Below is a small trained network, with its code and all its weights. Each question gives an input and a target symbol and asks what happens when units are switched off, that is, made to give their printed mean instead of their output.

import numpy as np


def w(rows, s, z=0):
    codes = np.array(rows[::2]) - 128.0
    scale = np.full(codes.shape[1], s)
    scale[-1] = z or s
    return codes * scale


def norm(h):
    return h / np.sqrt((h * h).mean(-1, keepdims=True) + 1e-5)


def f(y):
    return np.maximum(y, 0)


def softmax(a):
    e = np.exp(a - a.max(-1, keepdims=True))
    return e / e.sum(-1, keepdims=True)


def log_softmax(a):
    a = a - a.max(-1, keepdims=True)
    return a - np.log(np.exp(a).sum(-1, keepdims=True))


def net(x, mask):
    ids = ['ΘΞΨΩαγδεζηλ'.index(c) for c in x.split()]
    T = len(ids)
    res = E[ids] + P[:T]
    u = 0
    for l in range(2):
        q, k, v = (norm(res) @ M[l].T for M in (Q, K, V))
        z = softmax(np.where(np.tri(T) > 0, q @ k.T / 2**0.5, -1e9)) @ v
        res = res + np.where(mask[u], z, O[l][:, -1]) @ O[l][:, :-1]
        u += 1
        y = f(norm(res) @ A[l][:, :-1].T + A[l][:, -1])
        res = res + np.where(mask[u : u + 16], y, B[l][:, -1]) @ B[l][:, :-1]
        u += 16
    return log_softmax(norm(res)[-1] @ U[:, :-1].T + U[:, -1])


Q, K, V, O, A, B = {}, {}, {}, {}, {}, {}
E = w([
[95,112,180,170,102,118,99],'Θ',
[182,143,53,206,68,76,133],'Ξ',
[61,88,176,180,88,98,195],'Ψ',
[117,141,107,111,82,116,170],'Ω',
[122,66,158,66,162,124,110],'α',
[70,114,176,79,97,119,40],'γ',
[190,145,161,143,143,119,47],'δ',
[187,185,148,72,165,77,1],'ε',
[130,190,158,151,65,139,64],'ζ',
[111,152,55,88,102,125,97],'η',
[87,181,87,236,145,149,197],'λ',
],0.015)
P = w([
[107,105,93,151,151,111,98],'0',
[114,105,254,102,87,77,157],'1',
[146,125,239,100,93,72,146],'2',
[133,125,224,88,96,70,141],'3',
[132,128,201,105,103,65,134],'4',
[116,126,185,114,98,60,122],'5',
[101,142,160,131,102,57,111],'6',
[105,130,139,134,104,60,117],'7',
[116,122,147,143,104,50,108],'8',
],0.0092)
Q[0] = w([
[112,149,173,115,113,98,116],'0.h0',
[133,120,123,127,114,7,139],'0.h0',
],0.012)
K[0] = w([
[103,222,1,153,135,146,53],'0.h0',
[25,197,14,153,199,192,15],'0.h0',
],0.0042)
V[0] = w([
[31,255,168,98,50,112,152],'0.h0',
[104,121,83,44,142,126,211],'0.h0',
],0.0063)
O[0] = w([
[34,224,180,125,55,204,168,184],'0.h0',
[23,167,208,171,203,2,124,6],'0.h0',
],0.0093,0.0023)
A[0] = w([
[144,138,92,175,119,11,86,228],'0.n0',
[58,63,112,126,152,81,86,113],'0.n1',
[111,132,60,175,227,141,155,97],'0.n2',
[140,72,127,162,233,58,108,91],'0.n3',
[178,98,223,85,119,118,130,61],'0.n4',
[90,113,128,161,115,126,49,142],'0.n5',
[105,107,96,159,83,72,215,177],'0.n6',
[98,96,25,116,80,72,88,106],'0.n7',
[103,145,149,62,65,179,91,110],'0.n8',
[103,127,246,124,169,180,170,6],'0.n9',
[115,129,144,131,90,255,129,18],'0.n10',
[139,123,214,76,128,174,138,99],'0.n11',
[134,109,145,185,56,108,115,175],'0.n12',
[92,91,62,173,129,106,105,82],'0.n13',
[163,190,109,87,120,160,75,53],'0.n14',
[227,242,129,183,91,126,174,149],'0.n15',
],0.0077,0.0015)
B[0] = w([
[88,104,254,131,137,149,190,195],'0.n0',
[170,89,187,115,144,102,205,203],'0.n1',
[148,182,81,177,146,174,183,137],'0.n2',
[96,100,133,206,111,168,233,194],'0.n3',
[120,155,102,105,52,158,198,254],'0.n4',
[149,32,204,92,157,95,150,166],'0.n5',
[209,114,171,62,96,167,87,205],'0.n6',
[79,210,243,85,169,85,128,162],'0.n7',
[78,91,134,167,167,73,127,236],'0.n8',
[120,243,64,102,120,81,113,208],'0.n9',
[74,44,86,159,132,103,146,178],'0.n10',
[79,126,61,143,91,141,172,228],'0.n11',
[176,79,115,25,195,101,97,209],'0.n12',
[90,130,163,123,59,139,165,144],'0.n13',
[57,112,142,217,123,162,43,161],'0.n14',
[7,53,146,91,99,162,245,169],'0.n15',
],0.0051,0.0061)
Q[1] = w([
[142,182,58,221,166,132,127],'1.h0',
[36,153,253,80,54,193,126],'1.h0',
],0.005)
K[1] = w([
[171,43,197,90,28,133,166],'1.h0',
[165,101,2,164,255,146,119],'1.h0',
],0.0059)
V[1] = w([
[109,179,81,104,54,200,254],'1.h0',
[124,86,161,252,163,179,188],'1.h0',
],0.0075)
O[1] = w([
[145,139,158,157,182,214,133,199],'1.h0',
[149,110,73,246,136,109,125,251],'1.h0',
],0.014,0.0015)
A[1] = w([
[124,28,207,187,172,183,141,45],'1.n0',
[40,110,222,77,175,179,137,115],'1.n1',
[119,111,36,141,254,89,127,81],'1.n2',
[243,121,99,218,229,197,91,37],'1.n3',
[154,109,193,105,128,85,67,84],'1.n4',
[137,140,124,68,82,45,166,128],'1.n5',
[250,197,160,127,162,79,61,156],'1.n6',
[251,111,178,73,88,83,110,116],'1.n7',
[148,70,49,104,50,248,87,70],'1.n8',
[195,135,92,116,127,49,127,24],'1.n9',
[136,177,158,121,184,17,190,190],'1.n10',
[116,149,118,128,123,131,34,1],'1.n11',
[123,120,122,149,90,102,251,121],'1.n12',
[142,93,98,125,123,83,112,88],'1.n13',
[143,171,31,239,74,35,153,132],'1.n14',
[146,204,94,232,109,187,186,224],'1.n15',
],0.0072,0.0022)
B[1] = w([
[135,187,128,140,83,107,183,219],'1.n0',
[188,114,165,138,93,122,85,254],'1.n1',
[89,96,185,107,119,151,244,139],'1.n2',
[247,197,117,92,120,25,85,149],'1.n3',
[198,94,80,124,178,140,177,165],'1.n4',
[139,126,126,116,199,107,72,215],'1.n5',
[135,79,60,155,96,161,114,138],'1.n6',
[137,120,113,127,183,144,65,185],'1.n7',
[74,91,174,110,198,136,124,167],'1.n8',
[102,123,122,130,125,102,84,153],'1.n9',
[91,115,142,162,218,149,149,203],'1.n10',
[61,102,116,148,100,138,158,133],'1.n11',
[115,110,109,128,110,153,63,232],'1.n12',
[84,162,141,122,133,134,153,161],'1.n13',
[80,107,186,177,164,187,121,191],'1.n14',
[99,135,2,46,172,137,124,178],'1.n15',
],0.0076,0.007)
U = w([
[81,67,111,145,57,189,42,1],'Θ',
[203,99,133,136,130,140,75,76],'Ξ',
[145,185,192,116,79,167,124,148],'Ψ',
[52,243,165,118,158,71,70,140],'Ω',
[70,84,109,211,158,86,98,97],'α',
[137,126,137,137,19,102,121,42],'γ',
[164,109,104,100,157,119,2,205],'δ',
[114,140,82,80,76,47,105,198],'ε',
[95,152,103,165,161,211,97,172],'ζ',
[159,87,197,91,208,110,212,213],'η',
[183,182,100,154,160,129,98,137],'λ',
],0.007,0.0014)

Each question gives the input, a string of symbols that net reads in full, and the target symbol t.
The units are the heads (2 rows each of Q, K, V and O) and the neurons (one row each of A and B). Each row of codes is followed by its name. A weight is (code - 128) times the scale printed after its matrix; where a second scale follows, it is the last column's (O, A, B and U).
mask holds one flag per unit, layer by layer, with each layer's heads first. A switched-off unit (its flag False) gives its mean, the last column of its rows in O or B, instead of its output. The means were averaged over made-up inputs and are rounded, as every weight is.
A unit's drop is (log p(t) with every unit on - log p(t) with that unit switched off) / (log p(t) with every unit on - log p(t) with every unit switched off).
The circuit of an input: a set's keep is (log p(t) with only the set's units on - log p(t) with every unit switched off) / (log p(t) with every unit on - log p(t) with every unit switched off). Starting from the 12 units with the biggest drops (on a tie, the unit counted first), units are removed one at a time, each time the one whose removal leaves the highest keep (on an exact tie, the one counted first), for as long as the keep stays at least 0.8.
units of the circuit, in order: the units of the circuit, biggest drop first
most important unit: the unit with the biggest drop
top k neurons: the k neurons with the biggest drops, biggest first
k most important neurons of layer l: the k neurons of layer l with the biggest drops, biggest first
drop of u: that unit's drop, to one decimal
input Θ ε Θ Ψ, target Θ: top 2 neurons	[1.n12, 0.n10]
input Θ α γ ζ α Ψ Ψ ε, target Θ: units of the circuit, in order	[0.h0, 0.n14, 1.n11]
input ε ε Ω α Ψ, target ε: most important unit	1.h0
input ε γ α Ω, target ε: units of the circuit, in order	[1.h0, 0.n14]
input α Ω Θ, target α: units of the circuit, in order	[1.h0, 0.h0, 0.n3]
input λ Ψ Θ, target λ: units of the circuit, in order	[1.h0, 1.n3, 1.n15]
input α Ψ α Ξ, target α: units of the circuit, in order	[0.h0, 1.n14]
input Ψ α α α λ α γ Θ, target Ψ: top 3 neurons	[1.n0, 0.n6, 1.n1]
input η Ψ Ψ α δ, target η: top 2 neurons	[1.n4, 0.n0]
input δ λ α α Ψ Θ, target δ: units of the circuit, in order	[0.h0, 1.n7]
input ζ α α Ψ Θ α α α, target ζ: units of the circuit, in order	[0.h0, 1.h0]
input λ Θ ε Θ, target λ: top 2 neurons	[1.n3, 1.n15]
input α ε Θ Θ Ψ Θ α Ψ γ, target α: top 2 neurons	[0.n3, 0.n6]
input Ω η Θ γ α η Ω Ω, target Ω: units of the circuit, in order	[0.h0]
input α η α α, target α: top 2 neurons	[0.n3, 0.n12]
input ζ Ψ ζ, target ζ: 2 most important neurons of layer 1	[1.n15, 1.n8]
input α γ α Ξ Θ δ, target α: top 2 neurons	[0.n3, 0.n15]
input Ψ Ξ η Θ Ξ, target Ψ: drop of 0.h0	0.5
input Ψ α Ψ α Ξ, target η: drop of 1.h0	-0.1
input Ω α Θ η α, target Ω: drop of 0.h0	0.6
input α η Ω, target α: top neuron	[0.n3]
